Below are the code and all the weights of a small trained network. Each question names an input and a target symbol and asks about switching units off, where a switched-off unit gives its printed mean instead of its output.

import numpy as np


def w(rows, s, z=0):
    codes = np.array(rows[::2]) - 128.0
    scale = np.full(codes.shape[1], s)
    scale[-1] = z or s
    return codes * scale


def norm(h):
    return h / np.sqrt((h * h).mean(-1, keepdims=True) + 1e-5)


def f(y):
    return np.maximum(y, 0)


def softmax(a):
    e = np.exp(a - a.max(-1, keepdims=True))
    return e / e.sum(-1, keepdims=True)


def log_softmax(a):
    a = a - a.max(-1, keepdims=True)
    return a - np.log(np.exp(a).sum(-1, keepdims=True))


def net(x, mask):
    ids = ['αδεζλμξπφω'.index(c) for c in x.split()]
    T = len(ids)
    res = E[ids] + P[:T]
    u = 0
    for l in range(3):
        q, k, v = (norm(res) @ M[l].T for M in (Q, K, V))
        z = softmax(np.where(np.tri(T) > 0, q @ k.T / 2**0.5, -1e9)) @ v
        res = res + np.where(mask[u], z, O[l][:, -1]) @ O[l][:, :-1]
        u += 1
        y = f(norm(res) @ A[l][:, :-1].T + A[l][:, -1])
        res = res + np.where(mask[u : u + 4], y, B[l][:, -1]) @ B[l][:, :-1]
        u += 4
    return log_softmax(norm(res)[-1] @ U[:, :-1].T + U[:, -1])


Q, K, V, O, A, B = {}, {}, {}, {}, {}, {}
E = w([
[110,139,63,86],'α',
[146,178,202,150],'δ',
[147,151,165,150],'ε',
[73,133,143,78],'ζ',
[209,254,129,45],'λ',
[146,105,146,78],'μ',
[74,61,111,147],'ξ',
[123,169,92,148],'π',
[158,170,136,161],'φ',
[120,146,141,82],'ω',
],0.021)
P = w([
[179,63,167,167],'0',
[165,217,62,69],'1',
[129,122,178,115],'2',
[146,210,64,68],'3',
[130,114,178,112],'4',
[139,208,69,69],'5',
[130,113,180,111],'6',
[2,116,112,178],'7',
[133,111,179,116],'8',
[136,200,72,69],'9',
[136,107,181,117],'10',
[132,198,76,67],'11',
[140,103,179,118],'12',
],0.013)
Q[0] = w([
[76,237,109,254],'0.h0',
[169,78,206,133],'0.h0',
],0.0095)
K[0] = w([
[157,154,114,252],'0.h0',
[99,152,186,122],'0.h0',
],0.016)
V[0] = w([
[148,192,113,140],'0.h0',
[2,158,211,59],'0.h0',
],0.0032)
O[0] = w([
[114,249,120,188,242],'0.h0',
[100,95,113,2,2],'0.h0',
],0.0042,0.0013)
A[0] = w([
[45,118,37,124,4],'0.n0',
[86,178,8,203,64],'0.n1',
[66,79,182,216,205],'0.n2',
[2,46,158,140,84],'0.n3',
],0.0094,0.0013)
B[0] = w([
[248,168,120,154,176],'0.n0',
[82,123,205,107,254],'0.n1',
[201,103,96,144,168],'0.n2',
[125,163,103,28,170],'0.n3',
],0.013,0.0068)
Q[1] = w([
[21,64,161,118],'1.h0',
[161,255,56,54],'1.h0',
],0.0067)
K[1] = w([
[74,172,48,121],'1.h0',
[197,2,101,143],'1.h0',
],0.0086)
V[1] = w([
[119,108,225,48],'1.h0',
[171,253,155,105],'1.h0',
],0.0059)
O[1] = w([
[239,254,146,109,176],'1.h0',
[72,216,22,208,253],'1.h0',
],0.0073,0.0042)
A[1] = w([
[58,116,124,185,133],'1.n0',
[145,136,4,88,62],'1.n1',
[164,80,51,102,253],'1.n2',
[103,147,108,81,60],'1.n3',
],0.014,0.0046)
B[1] = w([
[89,144,145,27,201],'1.n0',
[90,181,204,192,255],'1.n1',
[60,162,54,191,219],'1.n2',
[255,60,177,156,235],'1.n3',
],0.009,0.0035)
Q[2] = w([
[251,128,112,147],'2.h0',
[95,184,73,133],'2.h0',
],0.019)
K[2] = w([
[245,144,109,161],'2.h0',
[88,7,142,225],'2.h0',
],0.014)
V[2] = w([
[167,79,207,97],'2.h0',
[254,210,76,98],'2.h0',
],0.0084)
O[2] = w([
[2,105,132,52,254],'2.h0',
[200,24,13,46,191],'2.h0',
],0.0078,0.0024)
A[2] = w([
[209,86,243,171,63],'2.n0',
[155,235,139,95,27],'2.n1',
[203,7,137,65,79],'2.n2',
[76,50,1,212,255],'2.n3',
],0.0098,0.0061)
B[2] = w([
[180,222,141,157,145],'2.n0',
[71,6,127,183,253],'2.n1',
[61,110,216,233,165],'2.n2',
[71,119,40,79,155],'2.n3',
],0.011,0.0059)
U = w([
[119,180,53,183,34],'α',
[228,163,193,198,74],'δ',
[135,55,104,233,91],'ε',
[105,97,178,3,54],'ζ',
[189,158,138,56,141],'λ',
[85,24,116,146,113],'μ',
[48,102,43,83,4],'ξ',
[78,185,203,141,172],'π',
[185,134,73,130,237],'φ',
[182,42,212,133,169],'ω',
],0.013,0.0035)

Each question gives the input, a string of symbols that net reads in full, and the target symbol t.
The units are the heads (2 rows each of Q, K, V and O) and the neurons (one row each of A and B). Each row of codes is followed by its name. A weight is (code - 128) times the scale printed after its matrix; where a second scale follows, it is the last column's (O, A, B and U).
mask holds one flag per unit, layer by layer, with each layer's heads first. A switched-off unit (its flag False) gives its mean, the last column of its rows in O or B, instead of its output. The means were averaged over made-up inputs and are rounded, as every weight is.
A unit's drop is (log p(t) with every unit on - log p(t) with that unit switched off) / (log p(t) with every unit on - log p(t) with every unit switched off).
The circuit of an input: a set's keep is (log p(t) with only the set's units on - log p(t) with every unit switched off) / (log p(t) with every unit on - log p(t) with every unit switched off). Starting from the 12 units with the biggest drops (on a tie, the unit counted first), units are removed one at a time, each time the one whose removal leaves the highest keep (on an exact tie, the one counted first), for as long as the keep stays at least 0.8.
units of the circuit, in order: the units of the circuit, biggest drop first
most important unit: the unit with the biggest drop
k most important neurons: the k neurons with the biggest drops, biggest first
k most important neurons of layer l: the k neurons of layer l with the biggest drops, biggest first
input φ ζ π π ζ δ π π δ λ π μ, target ε: most important unit => 1.n1
input π π ζ π π δ φ, target φ: 4 most important neurons => 0.n1, 1.n0, 1.n2, 1.n1
input ζ π ζ ζ π π ε, target ε: 4 most important neurons => 2.n2, 0.n1, 1.n1, 0.n3
input α δ ζ π λ λ π ζ ζ ζ ω π μ, target μ: 2 most important neurons => 0.n2, 1.n3
input ω ξ μ φ π π π ζ ζ π π δ, target λ: units of the circuit, in order => 1.h0, 2.h0
input α π α π π ε π ω, target δ: 2 most important neurons => 0.n0, 1.n2
input δ ε π ζ ζ φ α μ, target ξ: units of the circuit, in order => 1.n2, 0.n3, 0.n1
input ω ζ λ ζ, target λ: units of the circuit, in order => 1.h0, 0.n0
input ζ ζ π δ ω δ δ α, target φ: units of the circuit, in order => 0.n0, 2.h0
input δ π π π, target ξ: units of the circuit, in order => 2.h0, 0.n1, 2.n1
input α ω π μ π ζ ε ζ, target δ: 3 most important neurons of layer 1 => 1.n2, 1.n3, 1.n1
input π λ δ φ, target π: 3 most important neurons => 0.n0, 0.n3, 0.n1
input φ δ ζ δ, target ε: 2 most important neurons of layer 0 => 0.n1, 0.n0
input ζ α α, target α: most important unit => 0.n3
input π μ π ξ μ π δ, target δ: units of the circuit, in order => 2.n0, 2.h0
input μ π ζ δ ω δ π ζ δ π, target ζ: units of the circuit, in order => 1.h0, 0.n1, 2.h0, 0.n0
input α φ δ α π ω ζ ζ δ π, target δ: 2 most important neurons of layer 0 => 0.n0, 0.n1
input δ ζ λ π π ε λ π π π α ε, target ξ: units of the circuit, in order => 2.h0, 1.n1, 0.n2, 0.n0
input ζ δ π λ φ π ξ, target ξ: 2 most important neurons of layer 0 => 0.n3, 0.n0
input π π ω λ π μ μ ζ α λ δ ζ, target π: units of the circuit, in order => 1.h0, 0.n0, 2.h0, 0.n3
input ζ π ζ δ, target φ: units of the circuit, in order => 2.h0, 0.n1
input ξ π ζ μ π π π π, target ω: most important unit => 0.n1
input ε δ ξ π π ω π π ζ ζ, target μ: units of the circuit, in order => 2.n1, 1.n3, 0.n3, 2.h0
input π π δ π ζ π ε μ π δ π ζ, target π: units of the circuit, in order => 0.n1, 1.n1, 1.n3
input π π α π π π ζ π π π ε μ, target π: 4 most important neurons => 1.n2, 1.n1, 0.n0, 0.n1
input α ζ π π α π ζ ε, target δ: 2 most important neurons => 0.n0, 0.n2
input π α ζ ζ π α, target π: units of the circuit, in order => 1.n1
